Below are the code and all the weights of a small trained network. Each question names an input and a class and asks about switching units off, where a switched-off unit gives its printed mean instead of its output.

import numpy as np


def w(rows, s, z=0):
    codes = np.array(rows[::2]) - 128.0
    scale = np.full(codes.shape[1], s)
    scale[-1] = z or s
    return codes * scale


def f(y):
    return y / 2 * (1 + np.tanh(0.7978845608 * (y + 0.044715 * y**3)))


def log_softmax(a):
    a = a - a.max(-1, keepdims=True)
    return a - np.log(np.exp(a).sum(-1, keepdims=True))


def net(x, mask):
    res = np.array(x, float).reshape(1, 8) / 4 @ E
    y = f(res @ A[0][:, :-1].T + A[0][:, -1])
    res = res + np.where(mask, y, B[0][:, -1]) @ B[0][:, :-1]
    return log_softmax(res[-1] @ U[:, :-1].T + U[:, -1])


A, B = {}, {}
E = w([
[102,169,139,148,2,114,233,80,109,90,125],'x0',
[123,211,151,192,164,118,88,144,93,88,186],'x1',
[147,90,109,69,108,115,89,126,98,131,141],'x2',
[104,148,202,146,174,93,119,97,190,54,165],'x3',
[83,134,173,137,140,82,84,157,130,116,151],'x4',
[185,139,111,120,81,66,40,79,127,120,162],'x5',
[113,106,118,133,103,113,95,205,141,148,31],'x6',
[43,105,117,63,122,161,116,156,56,143,160],'x7',
],0.007)
A[0] = w([
[117,151,170,141,104,25,85,92,164,70,149,172],'n0',
[151,160,150,182,130,147,187,93,165,91,115,44],'n1',
[122,172,70,144,28,147,190,106,71,133,113,100],'n2',
[153,148,117,125,117,84,119,95,138,99,159,34],'n3',
[91,69,111,13,116,132,50,170,48,162,170,174],'n4',
[133,113,111,89,122,98,106,104,125,134,155,19],'n5',
[85,130,174,163,176,129,81,206,136,115,107,175],'n6',
[69,146,185,137,148,204,200,91,108,97,204,178],'n7',
[131,188,113,179,193,151,63,173,89,142,177,190],'n8',
[129,58,103,89,143,135,94,141,121,175,132,254],'n9',
[176,180,137,146,127,62,81,64,114,98,204,121],'n10',
[175,49,81,119,128,129,66,158,158,243,64,162],'n11',
[93,147,120,144,1,116,179,124,87,136,107,246],'n12',
],0.0071,0.0022)
B[0] = w([
[89,139,187,184,87,108,90,112,134,37,164,246],'n0',
[104,87,98,91,158,168,95,97,126,160,139,179],'n1',
[162,114,100,107,119,166,236,154,98,191,34,190],'n2',
[141,125,156,154,74,130,92,111,95,86,155,160],'n3',
[32,38,55,61,190,204,92,92,232,188,129,254],'n4',
[147,101,126,139,102,167,112,105,100,122,163,140],'n5',
[194,171,153,154,112,80,210,218,109,106,63,195],'n6',
[39,87,93,83,204,144,102,137,253,171,128,214],'n7',
[147,171,170,165,127,65,197,226,148,98,76,213],'n8',
[102,84,88,80,178,167,135,129,168,165,105,209],'n9',
[98,159,190,214,75,104,83,116,151,13,167,253],'n10',
[39,64,62,52,207,205,111,102,192,192,107,243],'n11',
[143,134,115,101,142,95,237,208,124,156,42,216],'n12',
],0.0074,0.0064)
U = w([
[89,121,147,146,117,136,31,2,146,84,199,95],'0',
[143,173,183,169,113,59,151,192,117,89,106,169],'1',
[87,75,40,37,189,209,139,137,155,239,98,184],'2',
[238,125,93,117,79,168,154,83,29,164,114,2],'3',
],0.0099,0.005)

Each question gives the input, the list of numbers given to net, and the class t.
The units are the neurons (one row each of A and B). Each row of codes is followed by its name. A weight is (code - 128) times the scale printed after its matrix; where a second scale follows, it is the last column's (A, B and U).
mask holds one flag per neuron, in row order. A switched-off neuron (its flag False) gives its mean, the last column of its row in B, instead of its output. The means were averaged over made-up inputs and are rounded, as every weight is.
A unit's drop is (log p(t) with every unit on - log p(t) with that unit switched off) / (log p(t) with every unit on - log p(t) with every unit switched off).
The circuit of an input: a set's keep is (log p(t) with only the set's units on - log p(t) with every unit switched off) / (log p(t) with every unit on - log p(t) with every unit switched off). Starting from the 12 units with the biggest drops (on a tie, the unit counted first), units are removed one at a time, each time the one whose removal leaves the highest keep (on an exact tie, the one counted first), for as long as the keep stays at least 0.8.
units of the circuit, in order: the units of the circuit, biggest drop first
k most important neurons: the k neurons with the biggest drops, biggest first
drop when u is switched off: that unit's drop, to one decimal
input [-6,6,-2,5,8,5,-6,3], class 1: 2 most important neurons	[n8 n6]
input [0,-6,-7,5,4,7,7,3], class 0: units of the circuit, in order	[n0]
input [1,-5,4,2,-2,2,-6,1], class 0: 3 most important neurons	[n11 n12 n2]
input [0,1,-8,-1,3,1,-8,3], class 0: 3 most important neurons	[n7 n12 n6]
input [4,6,0,-8,-5,-2,4,-5], class 3: 4 most important neurons	[n4 n7 n9 n11]
input [-4,3,3,-2,2,4,0,-3], class 0: units of the circuit, in order	[n12 n10]
input [-4,-8,0,2,4,0,-6,-7], class 0: 2 most important neurons	[n4 n12]
input [6,3,4,5,-5,-8,3,-8], class 2: 2 most important neurons	[n1 n10]
input [8,-5,-2,-8,-3,3,-2,-3], class 3: 2 most important neurons	[n4 n7]
input [4,-2,3,-1,5,4,-1,-4], class 1: 4 most important neurons	[n4 n12 n11 n7]
input [2,-1,-1,-2,-7,2,-5,-3], class 3: 2 most important neurons	[n4 n11]
input [6,4,0,-3,-8,7,-2,-3], class 3: 2 most important neurons	[n2 n8]
input [-6,4,5,4,-7,5,0,3], class 0: 3 most important neurons	[n10 n12 n2]
input [-5,6,-6,7,3,2,-5,-5], class 1: units of the circuit, in order	[n8]
input [7,-5,0,3,-7,7,-2,1], class 3: 2 most important neurons	[n2 n8]
input [6,0,-6,0,5,-3,-8,-7], class 0: drop when n4 is switched off	0.2
input [3,7,-8,-2,-1,-6,8,4], class 1: drop when n4 is switched off	0.2
input [1,-2,-3,-5,7,3,-5,-2], class 1: drop when n8 is switched off	-0.1
input [0,7,-1,-7,4,-6,0,-7], class 1: drop when n3 is switched off	0.0
input [-7,3,-6,-5,6,3,-8,-3], class 1: most important neuron	[n8]
